Here is a tiny trained network, its code and every weight. The questions are about switching its units off for an input and a class, where a switched-off unit gives its printed mean instead of its output.

import numpy as np


def w(rows, s, z=0):
    codes = np.array(rows[::2]) - 128.0
    scale = np.full(codes.shape[1], s)
    scale[-1] = z or s
    return codes * scale


def f(y):
    return y / 2 * (1 + np.tanh(0.7978845608 * (y + 0.044715 * y**3)))


def log_softmax(a):
    a = a - a.max(-1, keepdims=True)
    return a - np.log(np.exp(a).sum(-1, keepdims=True))


def net(x, mask):
    res = np.array(x, float).reshape(1, 7) / 4 @ E
    y = f(res @ A[0][:, :-1].T + A[0][:, -1])
    res = res + np.where(mask, y, B[0][:, -1]) @ B[0][:, :-1]
    return log_softmax(res[-1] @ U[:, :-1].T + U[:, -1])


A, B = {}, {}
E = w([
[78,90,186,247,102,141,109],'x0',
[127,127,128,128,127,127,128],'x1',
[128,129,130,129,131,123,125],'x2',
[126,127,126,127,125,131,132],'x3',
[131,130,129,130,133,121,124],'x4',
[77,187,191,130,203,191,200],'x5',
[117,229,122,158,47,77,148],'x6',
],0.013)
A[0] = w([
[152,116,113,163,131,129,129,101],'n1',
[111,119,142,96,153,135,121,180],'n2',
[131,162,133,105,154,141,106,85],'n3',
[119,76,150,116,127,142,99,219],'n4',
[112,155,124,119,131,125,107,88],'n5',
[136,152,149,140,81,118,117,106],'n6',
[139,129,128,148,110,124,131,62],'n7',
[116,102,137,118,134,116,136,199],'n8',
[110,156,171,184,167,161,132,2],'n9',
[109,207,127,153,64,87,123,138],'n10',
[104,255,133,121,57,104,137,97],'n11',
[125,75,126,149,114,116,88,176],'n12',
[179,112,82,41,93,90,97,239],'n13',
[136,205,138,55,183,150,158,103],'n14',
[157,177,116,127,130,124,131,77],'n15',
[131,137,134,86,146,138,125,198],'n16',
[138,67,128,165,74,98,103,118],'n17',
[93,128,122,165,139,148,152,30],'n18',
[134,114,126,149,83,132,90,100],'n19',
[124,135,155,163,142,152,160,23],'n20',
],0.023,0.006)
B[0] = w([
[114,109,114,157,133,120,140,140],'n1',
[120,156,72,117,151,138,121,157],'n2',
[142,124,102,113,125,158,145,146],'n3',
[130,57,133,165,176,115,91,179],'n4',
[148,127,149,137,111,147,141,134],'n5',
[119,180,107,124,95,125,143,163],'n6',
[133,157,117,126,131,111,149,136],'n7',
[160,121,140,129,130,156,99,146],'n8',
[99,141,213,97,115,117,50,184],'n9',
[103,221,84,97,40,130,174,218],'n10',
[168,17,193,164,40,78,184,236],'n11',
[124,29,96,173,140,132,122,186],'n12',
[57,146,252,90,111,106,28,252],'n13',
[222,116,74,142,178,147,208,211],'n14',
[157,98,170,144,120,125,161,156],'n15',
[138,167,93,128,161,148,115,165],'n16',
[164,115,51,158,141,153,195,197],'n17',
[107,128,164,83,115,119,95,155],'n18',
[154,157,81,141,125,125,171,166],'n19',
[94,133,174,111,122,106,88,161],'n20',
],0.03,0.029)
U = w([
[85,120,171,72,187,132,2,252],'0',
[210,13,114,173,103,95,167,153],'1',
[99,148,213,80,48,55,98,94],'2',
[125,179,35,167,66,102,168,37],'3',
[198,153,56,82,225,194,112,63],'4',
],0.0081,0.0031)

Each question gives the input, the list of numbers given to net, and the class t.
The units are the neurons (one row each of A and B). Each row of codes is followed by its name. A weight is (code - 128) times the scale printed after its matrix; where a second scale follows, it is the last column's (A, B and U).
mask holds one flag per neuron, in row order. A switched-off neuron (its flag False) gives its mean, the last column of its row in B, instead of its output. The means were averaged over made-up inputs and are rounded, as every weight is.
A unit's drop is (log p(t) with every unit on - log p(t) with that unit switched off) / (log p(t) with every unit on - log p(t) with every unit switched off).
The circuit of an input: a set's keep is (log p(t) with only the set's units on - log p(t) with every unit switched off) / (log p(t) with every unit on - log p(t) with every unit switched off). Starting from the 12 units with the biggest drops (on a tie, the unit counted first), units are removed one at a time, each time the one whose removal leaves the highest keep (on an exact tie, the one counted first), for as long as the keep stays at least 0.8.
circuit, biggest first: the units of the circuit, biggest drop first
unit that matters most: the unit with the biggest drop
top k neurons: the k neurons with the biggest drops, biggest first
drop of u: that unit's drop, to one decimal
input [7,-5,-2,8,1,-7,8], class 3: circuit, biggest first	n10
input [1,-1,-2,8,-3,-8,5], class 3: top 3 neurons	n17; n10; n19
input [2,-4,3,-7,-3,-7,8], class 3: top 2 neurons	n10; n17
input [-6,-3,1,-5,-8,0,0], class 0: circuit, biggest first	n11; n10
input [7,0,6,4,-8,0,5], class 3: top 3 neurons	n13; n10; n17
input [8,1,8,5,-3,1,-1], class 0: top 3 neurons	n11; n9; n14
input [6,6,-8,6,-4,1,-6], class 0: top 2 neurons	n11; n14
input [-1,0,-5,-5,0,5,6], class 1: top 2 neurons	n11; n13
input [-1,-1,7,-3,7,1,4], class 1: top 3 neurons	n13; n11; n9
input [1,3,-1,-4,1,-2,6], class 3: top 2 neurons	n10; n13
input [-1,1,-4,3,5,8,7], class 1: top 2 neurons	n14; n11
input [5,-1,-5,4,-5,-1,5], class 3: top 2 neurons	n10; n13
input [-1,2,-4,3,1,6,3], class 1: top 2 neurons	n13; n14
input [-8,2,0,3,1,8,4], class 1: unit that matters most	n11
input [-5,8,-5,6,3,1,-3], class 4: top 2 neurons	n14; n11
input [0,-5,-3,5,-5,3,-4], class 4: top 2 neurons	n13; n11
input [1,-1,4,4,-7,-1,0], class 1: top 2 neurons	n13; n10
input [3,1,-7,2,-3,-8,8], class 3: drop of n10	1.6
input [5,-8,-1,-5,-1,7,-5], class 0: drop of n16	0.0
input [-4,-4,-7,-2,6,2,8], class 1: circuit, biggest first	n11
input [-2,3,-4,-8,3,2,-1], class 4: drop of n11	0.6
input [-1,8,3,-6,-2,8,-2], class 4: drop of n14	0.6
